Here is a tiny trained network, its code and every weight. The questions are about switching its units off for an input and a target symbol, where a switched-off unit gives its printed mean instead of its output.

import numpy as np


def w(rows, s, z=0):
    codes = np.array(rows[::2]) - 128.0
    scale = np.full(codes.shape[1], s)
    scale[-1] = z or s
    return codes * scale


def f(y):
    return np.maximum(y, 0)


def softmax(a):
    e = np.exp(a - a.max(-1, keepdims=True))
    return e / e.sum(-1, keepdims=True)


def log_softmax(a):
    a = a - a.max(-1, keepdims=True)
    return a - np.log(np.exp(a).sum(-1, keepdims=True))


def net(x, mask):
    ids = ['ΘΣαβδεζψ'.index(c) for c in x.split()]
    T = len(ids)
    res = E[ids] + P[:T]
    r = res
    for j in range(3):
        rows = slice(2 * j, 2 * j + 2)
        q, k, v = (r @ M[0][rows].T for M in (Q, K, V))
        z = softmax(np.where(np.tri(T) > 0, q @ k.T / 2**0.5, -1e9)) @ v
        o = O[0][rows]
        res = res + np.where(mask[j], z, o[:, -1]) @ o[:, :-1]
    y = f(res @ A[0][:, :-1].T + A[0][:, -1])
    res = res + np.where(mask[3:15], y, B[0][:, -1]) @ B[0][:, :-1]
    return log_softmax(res[-1] @ U[:, :-1].T + U[:, -1])


Q, K, V, O, A, B = {}, {}, {}, {}, {}, {}
E = w([
[46,159,88],'Θ',
[185,15,20],'Σ',
[169,116,188],'α',
[103,142,130],'β',
[83,153,110],'δ',
[101,186,152],'ε',
[57,183,112],'ζ',
[220,147,254],'ψ',
],0.0092)
P = w([
[101,46,135],'0',
[197,202,111],'1',
[212,191,64],'2',
[179,18,70],'3',
[94,23,89],'4',
[201,84,207],'5',
[50,200,85],'6',
[214,96,142],'7',
[81,82,3],'8',
],0.0072)
Q[0] = w([
[109,121,105],'h0',
[74,4,166],'h0',
[78,172,138],'h1',
[127,205,105],'h1',
[138,118,188],'h2',
[142,148,141],'h2',
],0.015)
K[0] = w([
[130,106,75],'h0',
[249,231,2],'h0',
[101,163,82],'h1',
[43,142,108],'h1',
[193,58,91],'h2',
[84,26,118],'h2',
],0.0089)
V[0] = w([
[19,171,72],'h0',
[114,203,248],'h0',
[109,87,163],'h1',
[68,110,81],'h1',
[149,46,104],'h2',
[117,175,171],'h2',
],0.014)
O[0] = w([
[183,106,232,3],'h0',
[8,76,168,166],'h0',
[164,150,138,132],'h1',
[207,120,162,41],'h1',
[150,190,68,140],'h2',
[107,70,178,137],'h2',
],0.015,0.0035)
A[0] = w([
[51,112,134,80],'n0',
[120,77,117,6],'n1',
[122,254,120,194],'n2',
[180,166,55,57],'n3',
[104,101,164,101],'n4',
[174,176,176,56],'n5',
[84,182,28,177],'n6',
[90,66,199,67],'n7',
[48,28,230,141],'n8',
[82,116,195,66],'n9',
[205,78,152,95],'n10',
[117,171,129,1],'n11',
],0.0093,0.0088)
B[0] = w([
[119,107,149,177],'n0',
[140,25,41,128],'n1',
[173,39,61,187],'n2',
[1,190,216,160],'n3',
[156,168,102,137],'n4',
[88,61,163,139],'n5',
[118,49,184,247],'n6',
[136,198,33,140],'n7',
[80,225,115,194],'n8',
[111,120,9,137],'n9',
[39,190,187,146],'n10',
[33,76,94,128],'n11',
],0.0087,0.015)
U = w([
[117,124,231,72],'Θ',
[137,122,85,34],'Σ',
[165,49,1,146],'α',
[166,125,87,253],'β',
[152,134,144,246],'δ',
[110,237,9,223],'ε',
[83,221,188,78],'ζ',
[54,137,108,43],'ψ',
],0.0073,0.0055)

Each question gives the input, a string of symbols that net reads in full, and the target symbol t.
The units are the heads (2 rows each of Q, K, V and O) and the neurons (one row each of A and B). Each row of codes is followed by its name. A weight is (code - 128) times the scale printed after its matrix; where a second scale follows, it is the last column's (O, A, B and U).
mask holds one flag per unit, heads first, then neurons. A switched-off unit (its flag False) gives its mean, the last column of its rows in O or B, instead of its output. The means were averaged over made-up inputs and are rounded, as every weight is.
A unit's drop is (log p(t) with every unit on - log p(t) with that unit switched off) / (log p(t) with every unit on - log p(t) with every unit switched off).
The circuit of an input: a set's keep is (log p(t) with only the set's units on - log p(t) with every unit switched off) / (log p(t) with every unit on - log p(t) with every unit switched off). Starting from the 12 units with the biggest drops (on a tie, the unit counted first), units are removed one at a time, each time the one whose removal leaves the highest keep (on an exact tie, the one counted first), for as long as the keep stays at least 0.8.
units of the circuit, in order: the units of the circuit, biggest drop first
most important unit: the unit with the biggest drop
top k neurons: the k neurons with the biggest drops, biggest first
heads that matter: for each layer, one digit per head in row order, 1 if its drop is at least 0.15 and else 0, layers parted by /
input Θ δ ζ, target Θ: units of the circuit, in order	h0, h2
input α α β, target α: units of the circuit, in order	n2, n8, h0
input ζ β Σ δ Σ, target ζ: units of the circuit, in order	n3, h0, n10
input ψ ε ε, target ψ: units of the circuit, in order	h0, n6
input ζ ψ ψ, target ζ: top 3 neurons	n2, n8, n10
input β ψ ε ε β, target ε: top 2 neurons	n8, n7
input ζ α ε Σ ψ, target α: most important unit	n2
input Θ ζ α, target Θ: heads that matter	100
input Σ ψ α, target α: top 3 neurons	n2, n6, n8
input Θ δ β, target Θ: units of the circuit, in order	h0, n5
input ψ Θ ε ε Θ, target ε: top 3 neurons	n6, n8, n7
input α ψ ψ δ, target ψ: units of the circuit, in order	h0, h1, n6
input ζ Θ Θ, target ζ: heads that matter	111
input β Σ α δ ψ ε, target α: heads that matter	000
input δ ε ε ζ, target ε: heads that matter	101
input δ ψ ψ ψ ζ, target ψ: heads that matter	100
input ψ ε Σ ψ δ Θ, target α: heads that matter	000
input ε ε ε δ, target ε: heads that matter	101
input α ψ ε α, target ψ: units of the circuit, in order	h0, h1
input ψ ε α, target ψ: units of the circuit, in order	h0, n6
input ψ ψ ε ψ, target ψ: units of the circuit, in order	h0, h1
input ψ Σ ε ψ β α, target α: heads that matter	000
input ζ ψ δ, target ζ: units of the circuit, in order	h0, h2, n2, n6
input Θ ψ ψ, target Θ: units of the circuit, in order	h0
input ψ ψ ζ, target ψ: heads that matter	101
input Θ ε ε α α, target ε: units of the circuit, in order	h0, n6, n8, n7
